Here is a tiny trained network, its code and every weight. The questions are about switching its units off for an input and a class, where a switched-off unit gives its printed mean instead of its output.

import numpy as np


def w(rows, s, z=0):
    codes = np.array(rows[::2]) - 128.0
    scale = np.full(codes.shape[1], s)
    scale[-1] = z or s
    return codes * scale


def norm(h):
    return h / np.sqrt((h * h).mean(-1, keepdims=True) + 1e-5)


def f(y):
    return np.maximum(y, 0)


def log_softmax(a):
    a = a - a.max(-1, keepdims=True)
    return a - np.log(np.exp(a).sum(-1, keepdims=True))


def net(x, mask):
    res = np.array(x, float).reshape(1, 8) / 4 @ E
    u = 0
    for l in range(3):
        y = f(norm(res) @ A[l][:, :-1].T + A[l][:, -1])
        res = res + np.where(mask[u : u + 9], y, B[l][:, -1]) @ B[l][:, :-1]
        u += 9
    return log_softmax(norm(res)[-1] @ U[:, :-1].T + U[:, -1])


A, B = {}, {}
E = w([
[211,137,57,144,96,163],'x0',
[68,118,41,224,159,91],'x1',
[102,83,208,25,21,163],'x2',
[163,2,123,195,166,96],'x3',
[242,195,209,129,122,144],'x4',
[157,169,129,81,193,44],'x5',
[58,166,187,150,52,112],'x6',
[62,139,111,178,72,179],'x7',
],0.0083)
A[0] = w([
[122,184,2,45,227,70,200],'0.n1',
[108,152,161,211,106,177,87],'0.n2',
[209,85,191,171,245,125,143],'0.n3',
[175,160,193,26,130,160,110],'0.n4',
[204,127,202,191,229,96,71],'0.n5',
[146,169,188,126,184,202,6],'0.n6',
[76,150,165,126,141,55,159],'0.n7',
[210,189,176,66,117,159,1],'0.n8',
[170,54,194,148,102,171,84],'0.n9',
],0.01,0.0046)
B[0] = w([
[238,215,64,142,169,26,255],'0.n1',
[177,173,97,209,89,115,177],'0.n2',
[129,97,18,132,120,53,224],'0.n3',
[132,167,254,56,22,146,241],'0.n4',
[110,149,35,130,173,73,199],'0.n5',
[179,126,126,97,75,67,151],'0.n6',
[203,85,175,142,140,72,195],'0.n7',
[137,49,198,73,72,157,202],'0.n8',
[84,168,64,71,100,59,187],'0.n9',
],0.0093,0.0072)
A[1] = w([
[151,143,115,152,244,101,5],'1.n1',
[107,43,147,109,106,82,62],'1.n2',
[130,103,94,90,115,132,71],'1.n3',
[121,155,106,115,223,151,88],'1.n4',
[93,176,179,172,155,74,31],'1.n5',
[109,116,198,45,127,106,84],'1.n6',
[133,114,253,77,139,99,149],'1.n7',
[120,114,107,102,121,217,84],'1.n8',
[159,124,120,123,150,109,107],'1.n9',
],0.015,0.0027)
B[1] = w([
[179,141,91,118,156,95,205],'1.n1',
[67,117,123,58,154,107,188],'1.n2',
[123,133,121,99,206,125,151],'1.n3',
[180,152,79,71,194,60,157],'1.n4',
[136,96,179,143,193,8,165],'1.n5',
[195,234,179,58,114,119,236],'1.n6',
[131,190,167,48,43,109,255],'1.n7',
[188,149,131,103,254,89,145],'1.n8',
[80,152,89,122,159,119,172],'1.n9',
],0.0089,0.0097)
A[2] = w([
[147,44,140,133,2,203,3],'2.n1',
[155,129,55,97,96,148,213],'2.n2',
[40,63,79,82,163,133,76],'2.n3',
[99,209,125,161,114,244,58],'2.n4',
[218,99,143,119,119,211,86],'2.n5',
[209,137,149,145,81,122,45],'2.n6',
[132,142,70,155,198,192,49],'2.n7',
[114,88,68,80,88,92,118],'2.n8',
[42,112,149,174,151,98,102],'2.n9',
],0.01,0.0047)
B[2] = w([
[133,122,23,88,207,91,152],'2.n1',
[121,94,63,34,112,134,254],'2.n2',
[132,61,234,55,254,160,167],'2.n3',
[116,167,46,170,131,173,154],'2.n4',
[131,204,165,32,27,101,149],'2.n5',
[64,93,113,71,137,155,178],'2.n6',
[171,237,105,127,133,135,154],'2.n7',
[58,83,94,59,171,121,209],'2.n8',
[197,92,212,130,85,133,163],'2.n9',
],0.0074,0.0054)
U = w([
[105,97,199,244,89,109,50],'0',
[175,133,36,131,163,50,223],'1',
[116,102,153,160,120,245,2],'2',
[127,182,103,229,40,219,55],'3',
[70,5,177,102,157,139,74],'4',
[169,171,236,36,47,126,198],'5',
],0.017,0.0069)

Each question gives the input, the list of numbers given to net, and the class t.
The units are the neurons (one row each of A and B). Each row of codes is followed by its name. A weight is (code - 128) times the scale printed after its matrix; where a second scale follows, it is the last column's (A, B and U).
mask holds one flag per neuron, layer by layer. A switched-off neuron (its flag False) gives its mean, the last column of its row in B, instead of its output. The means were averaged over made-up inputs and are rounded, as every weight is.
A unit's drop is (log p(t) with every unit on - log p(t) with that unit switched off) / (log p(t) with every unit on - log p(t) with every unit switched off).
The circuit of an input: a set's keep is (log p(t) with only the set's units on - log p(t) with every unit switched off) / (log p(t) with every unit on - log p(t) with every unit switched off). Starting from the 12 units with the biggest drops (on a tie, the unit counted first), units are removed one at a time, each time the one whose removal leaves the highest keep (on an exact tie, the one counted first), for as long as the keep stays at least 0.8.
circuit, biggest first: the units of the circuit, biggest drop first
most important unit: the unit with the biggest drop
top k neurons: the k neurons with the biggest drops, biggest first
k most important neurons of layer l: the k neurons of layer l with the biggest drops, biggest first
drop of u: that unit's drop, to one decimal
input [-1,5,1,-2,3,-8,4,-5], class 3: most important unit : 0.n2
input [7,-6,7,0,-5,-8,6,7], class 1: 2 most important neurons of layer 1 : [1.n7, 1.n6]
input [-5,7,4,1,4,-2,8,4], class 0: top 2 neurons : [0.n4, 0.n2]
input [-2,-3,-3,8,-4,-4,7,3], class 4: top 2 neurons : [0.n1, 1.n2]
input [0,5,6,1,-3,3,8,6], class 4: circuit, biggest first : [0.n4, 1.n6, 0.n1, 1.n7]
input [-4,0,1,7,-3,-6,-7,-3], class 4: circuit, biggest first : [0.n1, 1.n6]
input [2,-5,5,1,-4,-7,4,7], class 1: circuit, biggest first : [0.n4, 2.n1, 1.n7]
input [-2,6,7,-1,0,4,-3,8], class 4: 2 most important neurons of layer 1 : [1.n7, 1.n6]
input [5,0,-2,-6,-3,-8,3,-6], class 1: 3 most important neurons of layer 1 : [1.n8, 1.n7, 1.n6]
input [1,4,7,1,-3,3,2,4], class 4: top 3 neurons : [0.n4, 0.n8, 1.n2]
input [3,5,6,1,2,-8,0,-3], class 1: top 3 neurons : [0.n2, 0.n8, 2.n1]
input [-7,-1,-2,0,3,1,0,-5], class 1: top 2 neurons : [0.n5, 0.n3]
input [6,5,6,4,4,-2,-4,-2], class 4: top 3 neurons : [0.n1, 1.n6, 2.n3]
input [-6,0,-4,-1,4,-8,-7,7], class 3: 2 most important neurons of layer 0 : [0.n1, 0.n2]
input [-3,0,5,6,-2,-8,4,0], class 4: most important unit : 0.n4
input [-5,6,0,3,1,-7,-3,-2], class 4: top 3 neurons : [0.n1, 2.n3, 1.n6]
input [3,-1,2,6,-7,1,7,-4], class 4: top 2 neurons : [0.n4, 0.n8]
input [-6,-2,-6,1,6,-5,3,5], class 1: drop of 0.n4 : 0.2
input [-4,3,-8,-8,-8,-8,2,5], class 3: drop of 0.n8 : -0.2
input [-6,1,-5,-6,-1,-6,6,4], class 0: most important unit : 1.n5
input [6,3,-5,3,-6,-4,3,3], class 3: drop of 0.n1 : 0.2
